Here is a tiny trained network, its code and every weight. The questions are about switching its units off for an input and a target symbol, where a switched-off unit gives its printed mean instead of its output.

import numpy as np


def w(rows, s, z=0):
    codes = np.array(rows[::2]) - 128.0
    scale = np.full(codes.shape[1], s)
    scale[-1] = z or s
    return codes * scale


def f(y):
    return y / 2 * (1 + np.tanh(0.7978845608 * (y + 0.044715 * y**3)))


def softmax(a):
    e = np.exp(a - a.max(-1, keepdims=True))
    return e / e.sum(-1, keepdims=True)


def log_softmax(a):
    a = a - a.max(-1, keepdims=True)
    return a - np.log(np.exp(a).sum(-1, keepdims=True))


def net(x, mask):
    ids = ['ΞΩαβγζηθλπψ'.index(c) for c in x.split()]
    T = len(ids)
    res = E[ids] + P[:T]
    r = res
    for j in range(2):
        rows = slice(4 * j, 4 * j + 4)
        q, k, v = (r @ M[0][rows].T for M in (Q, K, V))
        z = softmax(np.where(np.tri(T) > 0, q @ k.T / 4**0.5, -1e9)) @ v
        o = O[0][rows]
        res = res + np.where(mask[j], z, o[:, -1]) @ o[:, :-1]
    y = f(res @ A[0][:, :-1].T + A[0][:, -1])
    res = res + np.where(mask[2:10], y, B[0][:, -1]) @ B[0][:, :-1]
    return log_softmax(res[-1] @ U[:, :-1].T + U[:, -1])


Q, K, V, O, A, B = {}, {}, {}, {}, {}, {}
E = w([
[199,119,108,116],'Ξ',
[128,51,172,94],'Ω',
[74,127,107,130],'α',
[133,155,71,97],'β',
[166,144,72,200],'γ',
[121,124,154,79],'ζ',
[120,106,93,86],'η',
[98,4,119,115],'θ',
[129,186,125,162],'λ',
[153,141,114,72],'π',
[117,159,97,75],'ψ',
],0.025)
P = w([
[120,124,52,2],'0',
[148,92,72,162],'1',
[148,95,78,156],'2',
[146,87,77,149],'3',
[146,92,81,149],'4',
[143,92,76,153],'5',
[140,85,82,141],'6',
[144,88,84,137],'7',
[141,82,92,129],'8',
[143,86,83,132],'9',
],0.009)
Q[0] = w([
[87,165,138,88],'h0',
[126,140,182,154],'h0',
[128,89,26,86],'h0',
[106,138,151,56],'h0',
[110,222,147,161],'h1',
[132,214,241,245],'h1',
[164,125,119,150],'h1',
[163,165,183,193],'h1',
],0.013)
K[0] = w([
[139,127,132,146],'h0',
[176,66,186,165],'h0',
[118,177,135,63],'h0',
[111,160,139,180],'h0',
[112,151,139,205],'h1',
[92,144,163,249],'h1',
[143,69,102,156],'h1',
[128,172,169,228],'h1',
],0.013)
V[0] = w([
[205,139,181,30],'h0',
[220,89,137,170],'h0',
[5,217,170,160],'h0',
[62,2,98,78],'h0',
[53,154,107,49],'h1',
[78,112,103,86],'h1',
[93,111,223,123],'h1',
[179,119,211,53],'h1',
],0.0084)
O[0] = w([
[185,175,163,106,191],'h0',
[182,91,85,255,66],'h0',
[117,133,113,35,11],'h0',
[108,17,141,58,253],'h0',
[107,165,145,101,228],'h1',
[77,135,205,169,217],'h1',
[170,106,166,94,9],'h1',
[185,167,111,102,142],'h1',
],0.007,0.0063)
A[0] = w([
[153,128,90,125,85],'n0',
[30,135,189,132,176],'n1',
[83,101,60,61,167],'n2',
[187,220,111,132,140],'n3',
[145,214,105,154,149],'n4',
[129,54,207,163,224],'n5',
[229,122,96,148,254],'n6',
[129,94,4,93,171],'n7',
],0.011,0.0042)
B[0] = w([
[158,157,174,194,136],'n0',
[53,186,80,130,197],'n1',
[168,124,175,254,255],'n2',
[215,98,65,108,165],'n3',
[152,87,100,152,158],'n4',
[149,141,10,108,213],'n5',
[108,88,230,41,214],'n6',
[145,183,214,201,248],'n7',
],0.0071,0.0089)
U = w([
[153,133,154,97,254],'Ξ',
[149,109,51,167,128],'Ω',
[65,153,123,131,146],'α',
[110,69,75,120,143],'β',
[131,68,198,91,55],'γ',
[84,169,105,46,132],'ζ',
[160,134,10,71,47],'η',
[171,112,136,175,93],'θ',
[82,168,129,133,189],'λ',
[83,94,215,171,74],'π',
[157,221,109,146,156],'ψ',
],0.011,0.0051)

Each question gives the input, a string of symbols that net reads in full, and the target symbol t.
The units are the heads (4 rows each of Q, K, V and O) and the neurons (one row each of A and B). Each row of codes is followed by its name. A weight is (code - 128) times the scale printed after its matrix; where a second scale follows, it is the last column's (O, A, B and U).
mask holds one flag per unit, heads first, then neurons. A switched-off unit (its flag False) gives its mean, the last column of its rows in O or B, instead of its output. The means were averaged over made-up inputs and are rounded, as every weight is.
A unit's drop is (log p(t) with every unit on - log p(t) with that unit switched off) / (log p(t) with every unit on - log p(t) with every unit switched off).
The circuit of an input: a set's keep is (log p(t) with only the set's units on - log p(t) with every unit switched off) / (log p(t) with every unit on - log p(t) with every unit switched off). Starting from all 10 units, units are removed one at a time, each time the one whose removal leaves the highest keep (on an exact tie, the one counted first), for as long as the keep stays at least 0.8.
circuit, biggest first: the units of the circuit, biggest drop first
unit that matters most: the unit with the biggest drop
k most important neurons: the k neurons with the biggest drops, biggest first
which heads matter: for each layer, one digit per head in row order, 1 if its drop is at least 0.15 and else 0, layers parted by /
drop of u: that unit's drop, to one decimal
input Ξ Ξ λ, target θ: 4 most important neurons -> [n6, n1, n5, n4]
input β γ Ξ γ Ξ θ η λ, target Ω: circuit, biggest first -> [h0, h1]
input α λ Ξ, target π: unit that matters most -> h0
input λ λ β Ξ Ξ η α Ω Ξ, target γ: circuit, biggest first -> [n6, h1]
input α γ β, target π: 4 most important neurons -> [n2, n5, n7, n3]
input Ξ β Ξ Ω, target β: which heads matter -> 00
input λ Ξ Ξ Ξ Ξ Ω Ξ ψ, target ψ: 3 most important neurons -> [n6, n7, n2]
input Ξ β γ γ β π η, target π: which heads matter -> 01
input Ξ α π Ξ ψ η, target π: which heads matter -> 00
input Ξ β Ξ θ ζ α Ξ ψ λ θ, target Ω: circuit, biggest first -> [n5, n6]
input λ γ θ, target Ω: which heads matter -> 01
input π Ω θ β Ω, target η: which heads matter -> 00
input β β θ γ θ α γ η γ, target π: which heads matter -> 01
input Ω β θ β ζ γ Ω Ω, target β: circuit, biggest first -> [n5]
input Ω α α β ψ Ξ Ξ Ω, target η: circuit, biggest first -> [n5, n7]
input λ γ γ γ η γ Ξ ψ, target ψ: 2 most important neurons -> [n6, n2]
input Ξ γ Ξ λ, target θ: 3 most important neurons -> [n6, n1, n5]
input λ Ξ γ λ, target Ω: which heads matter -> 10
input α λ ζ Ξ, target γ: which heads matter -> 00
input ψ α Ξ ζ ζ, target ζ: most important neuron -> [n7]
input ψ π ζ π η ζ, target ζ: drop of h1 -> 0.2
input θ ψ Ξ θ β θ α γ β γ, target π: drop of h0 -> 0.0
